Below are the code and all the weights of a small trained network. Each question names an input and a target symbol and asks about switching units off, where a switched-off unit gives its printed mean instead of its output.

import numpy as np


def w(rows, s, z=0):
    codes = np.array(rows[::2]) - 128.0
    scale = np.full(codes.shape[1], s)
    scale[-1] = z or s
    return codes * scale


def f(y):
    return y / 2 * (1 + np.tanh(0.7978845608 * (y + 0.044715 * y**3)))


def softmax(a):
    e = np.exp(a - a.max(-1, keepdims=True))
    return e / e.sum(-1, keepdims=True)


def log_softmax(a):
    a = a - a.max(-1, keepdims=True)
    return a - np.log(np.exp(a).sum(-1, keepdims=True))


def net(x, mask):
    ids = ['αβγεζηθλμξπστφψω'.index(c) for c in x.split()]
    T = len(ids)
    res = E[ids] + P[:T]
    u = 0
    for l in range(3):
        r = res
        for j in range(2):
            rows = slice(2 * j, 2 * j + 2)
            q, k, v = (r @ M[l][rows].T for M in (Q, K, V))
            z = softmax(np.where(np.tri(T) > 0, q @ k.T / 2**0.5, -1e9)) @ v
            o = O[l][rows]
            res = res + np.where(mask[u + j], z, o[:, -1]) @ o[:, :-1]
        u += 2
        y = f(res @ A[l][:, :-1].T + A[l][:, -1])
        res = res + np.where(mask[u : u + 4], y, B[l][:, -1]) @ B[l][:, :-1]
        u += 4
    return log_softmax(res[-1] @ U[:, :-1].T + U[:, -1])


Q, K, V, O, A, B = {}, {}, {}, {}, {}, {}
E = w([
[85,151,149,110,111],'α',
[151,102,122,171,151],'β',
[81,169,114,129,91],'γ',
[146,122,84,207,147],'ε',
[58,201,166,109,132],'ζ',
[120,143,39,202,98],'η',
[154,115,162,167,107],'θ',
[68,148,86,131,149],'λ',
[143,88,151,103,130],'μ',
[93,184,218,93,83],'ξ',
[119,126,109,144,56],'π',
[107,156,164,126,54],'σ',
[211,86,64,253,142],'τ',
[114,132,221,98,189],'φ',
[173,47,228,88,121],'ψ',
[95,69,177,45,107],'ω',
],0.013)
P = w([
[168,126,131,73,137],'0',
[111,75,178,225,132],'1',
[187,153,148,126,39],'2',
[99,107,84,99,112],'3',
[92,50,194,196,111],'4',
[165,124,149,119,2],'5',
[86,92,82,96,103],'6',
[85,69,185,215,127],'7',
],0.017)
Q[0] = w([
[150,192,1,46,126],'0.h1',
[59,47,86,68,129],'0.h1',
[95,105,96,148,220],'0.h2',
[138,85,140,139,102],'0.h2',
],0.0093)
K[0] = w([
[11,155,52,224,93],'0.h1',
[32,61,50,54,53],'0.h1',
[234,254,105,148,174],'0.h2',
[79,58,170,106,98],'0.h2',
],0.0075)
V[0] = w([
[66,224,62,186,62],'0.h1',
[124,78,95,230,96],'0.h1',
[106,207,164,254,207],'0.h2',
[91,139,120,147,164],'0.h2',
],0.0065)
O[0] = w([
[115,34,104,59,71,4],'0.h1',
[153,82,96,147,59,31],'0.h1',
[42,130,128,156,2,27],'0.h2',
[135,144,48,81,164,87],'0.h2',
],0.0081,0.0033)
A[0] = w([
[175,197,138,179,84,253],'0.n1',
[28,78,190,79,202,103],'0.n2',
[131,67,192,224,7,100],'0.n3',
[50,144,95,2,183,91],'0.n4',
],0.0069,0.0039)
B[0] = w([
[128,72,150,57,155,213],'0.n1',
[141,177,111,199,186,209],'0.n2',
[102,194,116,150,227,255],'0.n3',
[95,254,93,114,66,160],'0.n4',
],0.0098,0.0066)
Q[1] = w([
[50,92,183,187,202],'1.h1',
[107,13,210,170,150],'1.h1',
[205,254,69,49,107],'1.h2',
[116,166,52,187,133],'1.h2',
],0.0061)
K[1] = w([
[202,140,135,55,184],'1.h1',
[84,116,95,91,172],'1.h1',
[182,131,108,2,98],'1.h2',
[87,125,125,142,56],'1.h2',
],0.008)
V[1] = w([
[186,60,118,114,202],'1.h1',
[133,86,176,254,66],'1.h1',
[164,48,132,40,173],'1.h2',
[74,170,79,94,181],'1.h2',
],0.0069)
O[1] = w([
[174,79,108,183,74,158],'1.h1',
[69,67,93,128,254,1],'1.h1',
[170,174,134,127,126,80],'1.h2',
[253,120,139,149,148,189],'1.h2',
],0.0079,0.0067)
A[1] = w([
[177,147,98,92,108,73],'1.n1',
[115,135,166,118,138,83],'1.n2',
[106,148,124,134,121,169],'1.n3',
[11,128,162,163,135,3],'1.n4',
],0.011,0.0038)
B[1] = w([
[210,78,10,126,117,203],'1.n1',
[182,120,11,154,176,191],'1.n2',
[127,148,149,155,87,183],'1.n3',
[193,2,51,148,188,254],'1.n4',
],0.0059,0.0034)
Q[2] = w([
[47,125,155,241,128],'2.h1',
[230,1,201,95,195],'2.h1',
[67,132,126,218,28],'2.h2',
[81,111,208,209,207],'2.h2',
],0.0073)
K[2] = w([
[228,173,38,208,102],'2.h1',
[164,124,143,98,126],'2.h1',
[84,145,37,15,84],'2.h2',
[255,177,126,131,95],'2.h2',
],0.0087)
V[2] = w([
[183,123,6,131,100],'2.h1',
[128,142,212,169,190],'2.h1',
[106,166,85,201,165],'2.h2',
[129,78,152,158,150],'2.h2',
],0.013)
O[2] = w([
[89,145,98,172,87,254],'2.h1',
[224,154,206,104,179,169],'2.h1',
[193,255,30,210,191,135],'2.h2',
[238,89,120,212,14,56],'2.h2',
],0.008,0.0082)
A[2] = w([
[202,123,38,43,130,174],'2.n1',
[80,2,188,93,152,100],'2.n2',
[219,71,108,204,152,110],'2.n3',
[150,12,131,111,115,253],'2.n4',
],0.0098,0.0042)
B[2] = w([
[20,98,168,188,64,234],'2.n1',
[152,178,123,32,23,213],'2.n2',
[98,74,142,105,187,255],'2.n3',
[225,177,5,184,135,187],'2.n4',
],0.012,0.0083)
U = w([
[77,127,148,120,112,127],'α',
[162,134,99,150,132,224],'β',
[25,72,152,88,69,100],'γ',
[145,132,67,142,148,207],'ε',
[93,210,39,84,219,73],'ζ',
[91,116,78,185,88,71],'η',
[212,156,77,104,142,204],'θ',
[39,146,84,171,135,3],'λ',
[87,12,250,212,3,176],'μ',
[135,146,198,40,124,197],'ξ',
[138,131,108,145,45,209],'π',
[153,139,132,90,79,157],'σ',
[123,115,67,174,169,74],'τ',
[179,196,116,120,205,12],'φ',
[182,94,167,139,130,98],'ψ',
[146,232,163,248,86,116],'ω',
],0.0059,0.0038)

Each question gives the input, a string of symbols that net reads in full, and the target symbol t.
The units are the heads (2 rows each of Q, K, V and O) and the neurons (one row each of A and B). Each row of codes is followed by its name. A weight is (code - 128) times the scale printed after its matrix; where a second scale follows, it is the last column's (O, A, B and U).
mask holds one flag per unit, layer by layer, with each layer's heads first. A switched-off unit (its flag False) gives its mean, the last column of its rows in O or B, instead of its output. The means were averaged over made-up inputs and are rounded, as every weight is.
A unit's drop is (log p(t) with every unit on - log p(t) with that unit switched off) / (log p(t) with every unit on - log p(t) with every unit switched off).
The circuit of an input: a set's keep is (log p(t) with only the set's units on - log p(t) with every unit switched off) / (log p(t) with every unit on - log p(t) with every unit switched off). Starting from the 12 units with the biggest drops (on a tie, the unit counted first), units are removed one at a time, each time the one whose removal leaves the highest keep (on an exact tie, the one counted first), for as long as the keep stays at least 0.8.
circuit, biggest first: the units of the circuit, biggest drop first
unit that matters most: the unit with the biggest drop
k most important neurons: the k neurons with the biggest drops, biggest first
top k neurons in layer l: the k neurons of layer l with the biggest drops, biggest first
heads that matter: for each layer, one digit per head in row order, 1 if its drop is at least 0.15 and else 0, layers parted by /
input θ ψ ζ ω θ, target θ: heads that matter => 00 / 00 / 01
input ω ω λ, target μ: unit that matters most => 2.n1
input ω ψ φ σ ω μ ω θ, target ω: 2 most important neurons => (1.n1; 0.n4)
input ω φ ω σ ζ ω λ ω, target ω: circuit, biggest first => (1.h1; 0.h1; 0.n2)
input π ξ ω ω ε β α σ, target π: top 2 neurons in layer 0 => (0.n2; 0.n3)
input λ ω γ ω γ, target λ: heads that matter => 01 / 11 / 11
input ω ξ ω γ, target γ: top 3 neurons in layer 0 => (0.n3; 0.n4; 0.n2)
input ω α ε ξ ξ ω γ φ, target ω: heads that matter => 11 / 10 / 11
input φ φ α ω, target ω: heads that matter => 01 / 00 / 01
input τ ξ τ γ ω ξ, target μ: top 3 neurons in layer 0 => (0.n1; 0.n2; 0.n4)
input ω ζ ω μ, target μ: circuit, biggest first => (2.n1; 0.n3; 2.n4; 2.h2)
input ζ ψ ξ ξ ζ, target ζ: heads that matter => 10 / 10 / 01
input ξ τ τ ζ ζ ξ π ζ, target ξ: heads that matter => 01 / 10 / 01
input φ ψ η γ ξ, target φ: unit that matters most => 0.h1
input ξ ξ γ φ ω ξ ξ, target ξ: top 3 neurons in layer 1 => (1.n1; 1.n3; 1.n4)
input γ ω φ, target μ: top 2 neurons in layer 0 => (0.n2; 0.n1)
input σ ω η π ψ ω γ, target γ: 3 most important neurons => (0.n4; 0.n3; 1.n4)
input θ π ω ω ξ, target θ: top 2 neurons in layer 1 => (1.n4; 1.n2)
input ω η ζ ζ ω α, target μ: heads that matter => 01 / 01 / 01
input ω ζ ζ, target μ: unit that matters most => 2.n1
input ζ ω η ζ φ ξ ξ ω, target ζ: 2 most important neurons => (0.n4; 0.n2)
input α ξ ω ζ ω π, target μ: circuit, biggest first => (2.n1; 0.n1; 2.h1; 1.n1)
input ω ω ω, target μ: heads that matter => 10 / 01 / 01
input ω ω ζ ζ ξ, target ω: top 3 neurons in layer 0 => (0.n2; 0.n4; 0.n1)
input ω ζ γ, target μ: 4 most important neurons => (2.n1; 0.n1; 0.n4; 2.n4)
